How the states are linked:
seri: θ>sono, τ>tepo, ψ>voni, ζ>tudu, ω>refu
voka: θ>mive, τ>puse, ψ>vira, ζ>bizo, ω>pofe
sono: θ>rime, τ>giga, ψ>tepo, ζ>guke, ω>telu
voni: θ>tepo, τ>beku, ψ>mase, ζ>pobo, ω>lino
sodu: θ>zimu, τ>kupa, ψ>rudi, ζ>mama, ω>bigo
nenu: θ>fugu, τ>rasa, ψ>nibo, ζ>kedu, ω>pego
kika: θ>pobo, τ>pare, ψ>neto, ζ>gira, ω>dege
dodi: θ>muli, τ>kobu, ψ>depu, ζ>loga, ω>lanu
rasa: θ>muti, τ>godu, ψ>mive, ζ>nenu, ω>kedu
pupi: θ>lupo, τ>dema, ψ>mava, ζ>gube, ω>pibe
tudu: θ>guke, τ>seri, ψ>pobo, ζ>refu, ω>beku
lubu: θ>fufo, τ>sota, ψ>dafa, ζ>bevo, ω>fike
gube: θ>fite, τ>pupi, ψ>vezo, ζ>pibe, ω>komo
davo: θ>saku, τ>zure, ψ>guke, ζ>niku, ω>giga
tima: θ>mava, τ>dusi, ψ>niku, ζ>rime, ω>zure
bebi: θ>rumo, τ>zuko, ψ>mudo, ζ>pena, ω>nize
muli: θ>fizi, τ>fike, ψ>kobu, ζ>dafa, ω>gevo
dete: θ>zofu, τ>kele, ψ>nize, ζ>zuko, ω>bebi
nuko: θ>keru, τ>feto, ψ>mama, ζ>tifa, ω>kupa
teme: θ>dodi, τ>depu, ψ>fugu, ζ>subu, ω>bego
fite: θ>tuze, τ>lupo, ψ>pupi, ζ>zoti, ω>disa
vuta: θ>mima, τ>tave, ψ>bada, ζ>reni, ω>lita
saku: θ>pibe, τ>lina, ψ>zure, ζ>dusi, ω>tima
tuze: θ>tigu, τ>bodu, ψ>lupo, ζ>zude, ω>gilo
gira: θ>lino, τ>kika, ψ>pizo, ζ>dege, ω>sami
pego: θ>dami, τ>kedu, ψ>movo, ζ>mive, ω>nibo
fevo: θ>voka, τ>vira, ψ>dido, ζ>megu, ω>kapa
varo: θ>kise, τ>tigu, ψ>tuze, ζ>fimi, ω>ripu
zoti: θ>zude, τ>fite, ψ>gube, ζ>disa, ω>dema
nera: θ>niku, τ>telu, ψ>refu, ζ>tepo, ω>seri
ripu: θ>misi, τ>fimi, ψ>gilo, ζ>bodu, ω>tuze
nofa: θ>movo, τ>pofe, ψ>kapa, ζ>vira, ω>fevo
tave: θ>kepu, τ>fuzi, ψ>zofu, ζ>vuta, ω>reni
kobu: θ>fike, τ>sado, ψ>delu, ζ>dodi, ω>loga
befu: θ>kapa, τ>nebi, ψ>tike, ζ>kise, ω>fida
rime: θ>vezo, τ>tima, ψ>giga, ζ>zure, ω>davo
pare: θ>voni, τ>mase, ψ>sami, ζ>kika, ω>gira
nize: θ>kele, τ>pena, ψ>zimu, ζ>keru, ω>mudo
pibe: θ>zoti, τ>gube, ψ>lina, ζ>komo, ω>mava
rumo: θ>vuta, τ>bada, ψ>zuko, ζ>negi, ω>kele
bodu: θ>tike, τ>ripu, ψ>zefa, ζ>tuze, ω>zude
feto: θ>nize, τ>zimu, ψ>sodu, ζ>nuko, ω>tifa
fike: θ>fufe, τ>bevo, ψ>sado, ζ>muli, ω>dafa
lupo: θ>bodu, τ>zefa, ψ>dema, ζ>fite, ω>zoti
sado: θ>bevo, τ>gevo, ψ>lanu, ζ>kobu, ω>dodi
pizo: θ>kika, τ>neto, ψ>mima, ζ>roze, ω>vude
vira: θ>puse, τ>nofa, ψ>kesi, ζ>fevo, ω>megu
niku: θ>dusi, τ>davo, ψ>telu, ζ>giga, ω>sono
movo: θ>kedu, τ>voko, ψ>pofe, ζ>puse, ω>voka
rena: θ>nabe, τ>fufo, ψ>lubu, ζ>fufe, ω>fizi
debi: θ>tupo, τ>nepu, ψ>fufe, ζ>nefe, ω>fufo
guke: θ>zure, τ>sono, ψ>seri, ζ>telu, ω>nera
nepu: θ>bigo, τ>nabe, ψ>rena, ζ>debi, ω>nefe
kele: θ>lita, τ>negi, ψ>pena, ζ>dete, ω>zuko
dusi: θ>komo, τ>saku, ψ>davo, ζ>tima, ω>rime
fimi: θ>fida, τ>varo, ψ>zude, ζ>ripu, ω>bodu
reni: θ>sivi, τ>vuta, ψ>rumo, ζ>lita, ω>zofu
mase: θ>beku, τ>nabi, ψ>dege, ζ>pare, ω>kika
nefe: θ>rudi, τ>debi, ψ>fizi, ζ>fufo, ω>rena
pobo: θ>seri, τ>voni, ψ>pare, ζ>lino, ω>nabi
muvi: θ>sodu, τ>rudi, ψ>nefe, ζ>nabe, ω>nepu
kero: θ>bebi, τ>mudo, ψ>tifa, ζ>zimu, ω>feto
refu: θ>telu, τ>tudu, ψ>lino, ζ>beku, ω>voni
keru: θ>dete, τ>nize, ψ>feto, ζ>mudo, ω>kero
fugu: θ>depu, τ>muti, ψ>rasa, ζ>tera, ω>dami
roze: θ>gira, τ>pizo, ψ>sivi, ζ>vude, ω>kepu
tofa: θ>roze, τ>sivi, ψ>reni, ζ>fuzi, ω>tave
mudo: θ>zuko, τ>keru, ψ>nuko, ζ>kero, ω>zimu
dema: θ>zefa, τ>disa, ψ>komo, ζ>pupi, ω>gube
fufo: θ>muvi, τ>nefe, ψ>sota, ζ>rena, ω>fufe
fida: θ>dido, τ>kise, ψ>varo, ζ>misi, ω>tike
vude: θ>dege, τ>roze, ψ>tofa, ζ>kepu, ω>mima
neto: θ>pare, τ>sami, ψ>kepu, ζ>pizo, ω>roze
disa: θ>gilo, τ>zoti, ψ>pibe, ζ>dema, ω>pupi
dido: θ>vira, τ>kesi, ψ>kise, ζ>tofi, ω>nebi
tera: θ>teme, τ>fugu, ψ>nenu, ζ>dami, ω>godu
subu: θ>loga, τ>teme, ψ>tera, ζ>bego, ω>muti
kesi: θ>nofa, τ>kapa, ψ>befu, ζ>dido, ω>tofi
gilo: θ>fimi, τ>zude, ψ>zoti, ζ>zefa, ω>lupo
zimu: θ>pena, τ>kero, ψ>kupa, ζ>feto, ω>nuko
mima: θ>neto, τ>kepu, ψ>tave, ζ>sivi, ω>tofa
tifa: θ>mudo, τ>nuko, ψ>bigo, ζ>kupa, ω>sodu
bada: θ>tave, τ>zofu, ψ>dete, ζ>rumo, ω>negi
zure: θ>lina, τ>rime, ψ>sono, ζ>davo, ω>niku
dege: θ>nabi, τ>gira, ψ>roze, ζ>sami, ω>neto
lina: θ>gube, τ>vezo, ψ>rime, ζ>saku, ω>dusi
negi: θ>reni, τ>rumo, ψ>bebi, ζ>kele, ω>dete
kedu: θ>tera, τ>nenu, ψ>voko, ζ>pego, ω>mive
tupo: θ>tifa, τ>bigo, ψ>nepu, ζ>rudi, ω>muvi
voko: θ>nenu, τ>nibo, ψ>bizo, ζ>movo, ω>puse
megu: θ>bizo, τ>fevo, ψ>tofi, ζ>kapa, ω>kesi
tigu: θ>befu, τ>tike, ψ>bodu, ζ>varo, ω>fimi
kupa: θ>kero, τ>tifa, ψ>tupo, ζ>sodu, ω>mama
bizo: θ>nibo, τ>voka, ψ>fevo, ζ>pofe, ω>nofa
lanu: θ>gevo, τ>loga, ψ>subu, ζ>delu, ω>depu
beku: θ>nera, τ>refu, ψ>nabi, ζ>voni, ω>pobo
nabi: θ>refu, τ>lino, ψ>gira, ζ>mase, ω>pare
kapa: θ>pofe, τ>megu, ψ>nebi, ζ>kesi, ω>dido
lino: θ>tudu, τ>pobo, ψ>kika, ζ>nabi, ω>mase
dami: θ>subu, τ>tera, ψ>kedu, ζ>godu, ω>rasa
vezo: θ>pupi, τ>mava, ψ>tima, ζ>lina, ω>saku
misi: θ>tofi, τ>fida, ψ>fimi, ζ>tike, ω>tigu
dafa: θ>sota, τ>muli, ψ>dodi, ζ>gevo, ω>sado
delu: θ>sado, τ>lanu, ψ>bego, ζ>depu, ω>teme
depu: θ>kobu, τ>delu, ψ>muti, ζ>teme, ω>subu
tofi: θ>fevo, τ>dido, ψ>fida, ζ>nebi, ω>befu
mive: θ>godu, τ>pego, ψ>puse, ζ>nibo, ω>voko
lita: θ>tofa, τ>reni, ψ>negi, ζ>zofu, ω>bada
bigo: θ>nuko, τ>mama, ψ>nabe, ζ>tupo, ω>rudi
zuko: θ>bada, τ>dete, ψ>keru, ζ>bebi, ω>pena
nabe: θ>mama, τ>muvi, ψ>fufo, ζ>nepu, ω>debi
komo: θ>disa, τ>pibe, ψ>saku, ζ>mava, ω>vezo
loga: θ>dafa, τ>dodi, ψ>teme, ζ>lanu, ω>delu
sami: θ>mase, τ>dege, ψ>vude, ζ>neto, ω>pizo
giga: θ>tima, τ>niku, ψ>nera, ζ>sono, ω>guke
pena: θ>negi, τ>bebi, ψ>kero, ζ>nize, ω>keru
rudi: θ>kupa, τ>tupo, ψ>debi, ζ>muvi, ω>nabe
gevo: θ>lubu, τ>dafa, ψ>loga, ζ>sado, ω>kobu
sivi: θ>pizo, τ>mima, ψ>vuta, ζ>tofa, ω>fuzi
mava: θ>dema, τ>komo, ψ>dusi, ζ>vezo, ω>lina
nebi: θ>megu, τ>tofi, ψ>misi, ζ>befu, ω>kise
bego: θ>lanu, τ>subu, ψ>dami, ζ>muti, ω>fugu
fuzi: θ>vude, τ>tofa, ψ>lita, ζ>tave, ω>vuta
sota: θ>nefe, τ>fizi, ψ>muli, ζ>lubu, ω>bevo
zude: θ>varo, τ>tuze, ψ>fite, ζ>gilo, ω>zefa
kepu: θ>sami, τ>vude, ψ>fuzi, ζ>mima, ω>sivi
nibo: θ>rasa, τ>mive, ψ>voka, ζ>voko, ω>movo
pofe: θ>voko, τ>bizo, ψ>megu, ζ>nofa, ω>vira
telu: θ>davo, τ>guke, ψ>tudu, ζ>nera, ω>tepo
tike: θ>nebi, τ>misi, ψ>ripu, ζ>tigu, ω>varo
puse: θ>pego, τ>movo, ψ>nofa, ζ>voka, ω>bizo
muti: θ>delu, τ>bego, ψ>godu, ζ>fugu, ω>tera
fizi: θ>debi, τ>fufe, ψ>fike, ζ>sota, ω>lubu
zefa: θ>ripu, τ>gilo, ψ>disa, ζ>lupo, ω>fite
tepo: θ>giga, τ>nera, ψ>beku, ζ>seri, ω>tudu
zofu: θ>fuzi, τ>lita, ψ>kele, ζ>bada, ω>rumo
godu: θ>bego, τ>dami, ψ>pego, ζ>rasa, ω>nenu
kise: θ>kesi, τ>befu, ψ>tigu, ζ>fida, ω>misi
mama: θ>feto, τ>sodu, ψ>muvi, ζ>bigo, ω>tupo
bevo: θ>rena, τ>lubu, ψ>gevo, ζ>fike, ω>muli
fufe: θ>nepu, τ>rena, ψ>bevo, ζ>fizi, ω>sota

In the rows, 24 stands for zero.

The rows follow the links: the fewer symbols apart two states are, the more alike their rows tend to be.

Each row, then its state:
[ 25  40  10  14  26   6  32  25  32  28  28  20  24  19  23  20  24  30  30  15  15  32  28  15  33  30  25  13  33  33  17  26  21  28  23  13  23   5  39  28  30  12] -> bebi
[ 22  27  16  18  25  26  11   8  17   9   3  15  24  16  18  19  18  33  27  15  38  18  22  29  20  29  28  29  24  15  25  30  33  23  30  40  20  31  11  14  24  31] -> dema
[ 27  36  11  22  26  11  33  20  29  27  19  19  23  10  25  15  22  31  31   8  21  31  31  20  30  36  34  19  34  30  20  23  22  24  30  27  20   1  34  27  36  17] -> negi
[ 25   7  32  29  37  32  23  29   4  23  18  26  33  28  16  29  36  32  10  21  32  15  19  27  15  17  17  32  18  26  28  33  23  13  18  28  22  33  11  16  15  32] -> kesi
[ 23  19  16  27  34  19  31  18  20  19  15  16  49  19  19  21  38  21  23  23  12  16  21  31  10  23  21  29  21  25  35  23  26  22  23  14   9  15  25  32  30   7] -> tera
[ 35  24  36  44  27  38  22  39  29  27  26  27  21  33  26  30  33  13  26  17  19  37  31  16  26  26  19  28  30  39  13  19  11  19  18  15  31  11  33  28  27  27] -> mama
[ 31  28  28  31  26  30  21  23  14  25  16  34   3  31  23  19  15  29  21  16  38  32  24  12  27  37  33  21  31  35  24  27  15  18  29  38  35  33  22  17  21  37] -> tudu
[ 27  38  22  19  22  18  22  35  38  26  34  25  21  32  23  29  27  20  32  21  15  35  27  13  36  23  17  16  31  34  11  24  19  31  16   3  31  13  40  27  22  15] -> kero
[ 32  14  34  41  30  25  41  38  18  41  30  29  31  21  29  24  36  24  16  17  20  28  30  23  21  25  25  27  27  38  25  19  15  12  23  25  25   5  33  33  30  28] -> nepu
[ 30  32  27  31  24  34  15  19  19  19  17  35   2  37  23  21  13  21  25  23  33  32  21  13  24  36  33  19  29  33  26  25  12  24  27  31  36  42  23  19  20  30] -> nera
[ 21  29  23  18  21  18  22  23  21  16  22  26  41  34  24  26  31  18  24  31  16  18  14  22  11  22  11  20  20  31  43  23  32  26  18   8  26  36  34  33  12   7] -> mive
[ 19  33   8  11  36  20  22  11  22  17  22  25  12  35  10  20  16  29  26  34  20  24  16  18  26  29  29  15  20  20  22  32  15  35  27  14  18  43  17  18  25  12] -> tima
[ 15  11  26  17  23  22  31  20  19  30  35  29  26  27  25  24  19  25  16  44  24  12  17  34  18  16  27  23  12  11  38  25  29  26  27  28  20  46  14  25  20  25] -> tigu
[ 20  21  35  20   7  20  26  36  36  31  41  21  39  18  38  32  28  17  27  31  19  20  27  33  29  10  14  26  22  17  25  17  40  25  18  20  28  14  34  33  20  27] -> muli
[ 26  37   9  20  27   6  33  21  29  28  21  19  24  12  23  15  22  32  30  10  19  32  31  18  29  34  32  17  35  32  19  25  22  25  28  23  20   0  35  28  36  15] -> kele
[ 29  24  25  26  29  23  29  25  12  32  22  34   5  23  21  20  16  38  17  13  38  29  27  16  30  33  35  18  31  32  21  31  15  16  28  41  32  26  21  15  23  40] -> voni
[ 21  27  25  23  17  29  24  25  42  32  41  23   4  23  29  26  10  18  32  36  23  31  30  28  41  23  35  22  25  11   8  20  21  36  30  27  26  24  21  22  33  31] -> vude
[ 24  27  32  22  19  28  11  27  20  13  19  28  36  38  26  31  31  16  24  26  25  20  16  19  13  20   7  25  22  32  37  23  32  21  14  13  33  39  31  27   5  20] -> puse
[ 22  22  16  23  31  14  31  18  19  19  18  19  48  22  20  20  36  22  23  27  11  16  18  27   9  23  18  25  21  25  38  23  27  22  23  10  12  21  28  33  26   4] -> godu
[ 21  23  16  21  28  15  31  18  19  19  18  21  46  24  21  21  35  21  22  29  11  17  17  28   9  23  17  22  20  28  40  23  28  23  21  10  15  24  30  34  23   2] -> rasa
[ 25   6  31  28  37  31  26  29   4  25  19  27  32  27  15  28  35  33   8  23  31  14  19  29  15  17  18  31  16  23  29  32  21  14  19  29  19  33  10  17  17  32] -> dido
[ 28  35  25  27  25  34  15  18  23  17  19  35   1  40  21  21  11  18  28  29  30  33  20  12  24  35  31  18  27  31  26  24  14  29  27  25  35  46  23  21  19  24] -> guke
[ 22  27  19  19  21  28   9   9  19   9   3  16  24  16  21  20  18  30  28  17  39  17  22  30  20  29  28  31  25  15  27  29  35  24  30  41  22  33  11  14  23  31] -> disa
[ 28  12  32  35  28  18  45  39  18  42  35  30  33  17  32  24  35  26  15  19  18  26  29  25  21  22  25  24  27  35  29  20  18  14  23  26  23   6  34  33  28  27] -> nefe
[ 22  26  21  20  18  30   8   8  22  10   4  18  24  17  23  20  17  27  28  19  38  17  21  30  20  29  27  32  24  12  28  27  37  24  30  43  23  35  12  16  22  32] -> zoti
[ 16  20  28  19  11  28  19  14  26  21  27  27  23  24  31  24  13  19  25  42  29  14  17  34  18  20  26  26  15   9  39  21  37  29  30  35  25  48  16  25  20  27] -> bodu
[ 26  29  26  31  15  35  21  21  43  26  31  21   7  20  32  21  11  14  35  29  25  34  32  28  36  28  37  29  28  15  10  15  21  34  33  32  27  18  22  26  38  30] -> sivi
[ 22  29  31  20  17  26  14  26  20  14  19  27  37  37  26  30  32  16  26  29  22  19  15  19  13  21   8  22  21  33  39  22  33  23  14  12  32  40  33  29   7  16] -> movo
[ 19  24  22  16  20  21  29  28  36  37  46  25   5  21  25  25  11  29  25  35  25  29  30  26  43  20  34  17  24  13   8  25  22  34  28  27  27  24  20  19  30  32] -> neto
[ 29  33  30  30  23  30  17  37  36  25  31  25  20  36  25  32  29  13  32  21  16  37  29  13  33  23  16  23  30  36  10  21  15  28  15   5  34  13  38  28  23  20] -> nuko
[ 28  12  36  30  32  34  16  30   5  18  14  27  34  31  19  30  37  29  13  18  34  18  21  25  14  19  12  33  19  29  28  32  24  13  16  27  26  33  16  16  12  34] -> megu
[ 23  15  30  26  20  11  45  38  23  44  42  28  37  16  35  26  31  27  16  25  17  22  29  28  24  17  22  21  24  29  32  20  28  18  22  25  23   8  36  35  25  26] -> fufe
[ 19  24  21  13  23  18  32  28  32  39  46  26   5  21  24  26  11  32  22  32  26  29  29  24  42  19  32  16  24  14   9  28  21  33  28  26  25  25  20  20  29  33] -> sami
[ 35  16  36  46  30  31  35  38  20  36  26  29  27  25  28  25  36  20  19  15  20  31  32  21  21  27  25  29  29  39  21  19  12  14  21  24  26   6  32  32  30  29] -> muvi
[ 17  21  29  19  10  30  17  14  26  19  24  25  23  24  31  23  12  18  26  40  31  15  18  34  19  21  27  26  17  10  38  20  38  29  31  36  27  48  16  23  19  29] -> tuze
[ 30  33  18  33  22  24  27  17  33  24  15  18  17  11  29  14  18  23  34  12  24  33  34  24  30  38  39  27  34  26  17  17  20  24  35  35  21   5  28  27  41  25] -> lita
[ 22  29  28  19  18  22  16  25  21  14  21  28  40  37  25  29  31  16  25  30  19  18  14  20  13  20   9  21  21  31  41  23  32  23  14  10  30  38  33  30   9  12] -> voko
[ 21  23  19  14  28  12  35  30  22  41  41  30   7  20  22  22  13  41  17  25  30  27  28  22  40  22  33  14  25  20  13  31  19  27  27  32  26  22  19  17  27  36] -> kika
[ 36  19  37  46  30  36  28  38  24  31  25  28  24  29  27  27  35  16  22  16  21  34  31  18  24  27  23  30  30  40  16  19  12  16  20  20  28   8  33  29  28  27] -> tupo

Each walk starts at a row. The symbols on each line, taken left to right, move it on to the next state.
Each answer is a row, close to the row of the state it stands for.
[ 21   4  28  24  37  26  31  26   5  30  25  28  32  27  17  27  32  34   6  29  28  13  18  32  16  16  20  29  13  20  31  32  21  17  22  28  16  35   9  19  19  30]
θ ψ θ -> [ 28  15  36  30  30  36  14  30   8  16  13  28  34  33  19  32  36  27  15  18  33  18  20  23  14  19  11  32  20  29  29  31  26  14  15  26  28  34  16  18  10  33]
θ ω θ ζ ψ -> [ 27  23  36  27  21  34   9  30  15  12  15  28  34  36  22  33  33  20  21  21  31  19  18  20  14  20   8  29  22  32  33  26  30  16  14  20  33  37  25  21   7  27]
[ 19  23  20  13  24  16  34  29  30  41  45  28   6  21  23  25  12  36  21  31  26  28  28  24  42  20  33  15  23  15  10  30  19  31  28  28  26  24  19  18  29  33]
ω τ ψ τ -> [ 20  27  24  21  18  27  26  26  41  34  42  25   4  24  28  25  10  22  30  36  24  31  29  27  41  21  34  21  24  12   8  22  22  36  30  26  26  24  21  22  32  31]
ω ω ψ ζ -> [ 29  32  20  35  21  29  26  18  34  24  16  18  16  11  30  16  18  20  35  13  25  34  33  25  29  37  39  29  33  24  16  16  21  26  35  35  22   7  27  27  41  26]
[ 31  28  27  30  27  28  23  24  13  26  16  35   3  28  23  19  16  33  19  13  38  31  26  13  28  36  35  21  32  35  23  28  14  16  28  40  34  32  21  17  22  39]
θ ζ θ -> [ 23  36  18  20  28  29  18  15  26  16  23  32   6  40  16  22  13  20  28  36  22  30  17  14  25  32  30  15  24  25  24  27  13  34  26  17  29  47  21  22  21  17]
θ ζ θ τ -> [ 20  28   7  12  36  17  19   8  16  13   7  17  23  19  10  18  20  39  24  18  30  18  20  25  23  29  29  24  22  16  20  35  25  26  29  29  13  31   9  12  26  21]
[ 31  31  28  31  26  32  19  21  16  22  16  35   2  33  23  20  14  27  22  18  37  33  25  13  25  37  34  21  30  35  25  26  14  20  28  37  36  37  22  17  22  34]
ω ζ ω ω ω -> [ 22  23  20  13  30  13  35  28  21  41  38  31   6  20  21  22  14  43  16  22  33  27  28  21  39  24  33  15  25  22  14  33  17  24  28  34  26  22  18  16  26  38]
τ ψ τ ψ ζ τ -> [ 19  26  22  18  18  23  29  27  39  37  45  26   4  23  27  27  10  26  28  37  23  30  29  27  41  20  33  19  23  12   8  24  21  36  28  26  26  25  21  21  31  33]
[ 26  38   9  18  27   6  33  22  29  28  24  20  25  13  23  16  24  32  30  12  18  31  30  17  31  33  29  15  34  32  19  24  22  26  26  21  21   3  37  28  34  14]
τ ω ω τ ω -> [ 24  41  14  14  25   9  28  29  35  27  32  22  23  24  22  24  25  27  31  18  14  33  27  13  34  26  21  13  32  32  14  26  21  30  20   7  27   9  39  28  25  12]
θ ζ ζ ω ω -> [ 25  40  15  14  24  11  26  31  36  27  34  23  22  27  23  26  25  25  32  20  15  33  27  14  35  24  19  14  31  32  13  25  21  31  18   6  28  10  40  28  24  12]
[ 27  23  22  20  30  17  33  27  13  36  28  32   5  21  22  19  16  43  14  14  36  29  28  18  33  30  34  16  29  29  18  32  16  18  28  39  29  23  18  15  25  39]
ω ω ζ -> [ 20  23  19  13  26  14  34  29  25  41  43  29   5  21  22  24  13  38  19  28  28  27  28  23  41  20  32  15  24  17  12  30  18  29  27  30  26  23  19  17  27  34]
τ θ τ ψ -> [ 23  23  20  15  30  13  35  28  17  39  36  31   6  20  20  22  16  43  15  19  33  27  28  19  37  25  33  15  27  25  15  33  16  22  28  36  27  21  19  15  25  38]
[ 25  17  19  32  34  24  28  19  21  17  12  13  49  17  20  22  40  21  24  19  14  17  24  33  12  22  20  34  20  24  30  22  27  20  24  18   8  10  23  29  31  11]
τ θ θ -> [ 21  21  36  24   7  27  19  34  39  25  35  16  40  19  37  33  30  13  30  28  21  20  28  35  28  11  12  32  23  17  22  16  42  26  19  21  28  14  31  30  21  28]
θ ζ θ -> [ 25  13  31  29  23  13  44  38  21  44  39  28  35  16  34  24  32  27  15  24  17  23  28  27  23  19  23  21  24  32  32  19  24  16  23  24  24   7  36  34  26  26]
[ 21  21  36  21   7  24  22  35  37  28  38  19  38  18  36  34  29  16  28  31  21  20  27  33  28  11  13  29  23  18  23  18  41  26  18  21  28  14  34  32  21  27]
θ τ ζ ω τ -> [ 20  18  32  20  12  12  37  37  31  40  44  25  37  16  36  29  29  23  22  30  16  21  28  31  27  12  17  21  23  23  29  18  35  23  20  21  27  13  36  35  21  25]
ψ θ ω -> [ 20  20  32  19  10  15  32  39  33  36  44  23  38  17  38  31  29  21  22  31  18  19  27  33  27  11  15  23  22  21  29  17  38  25  19  21  28  13  36  34  20  26]
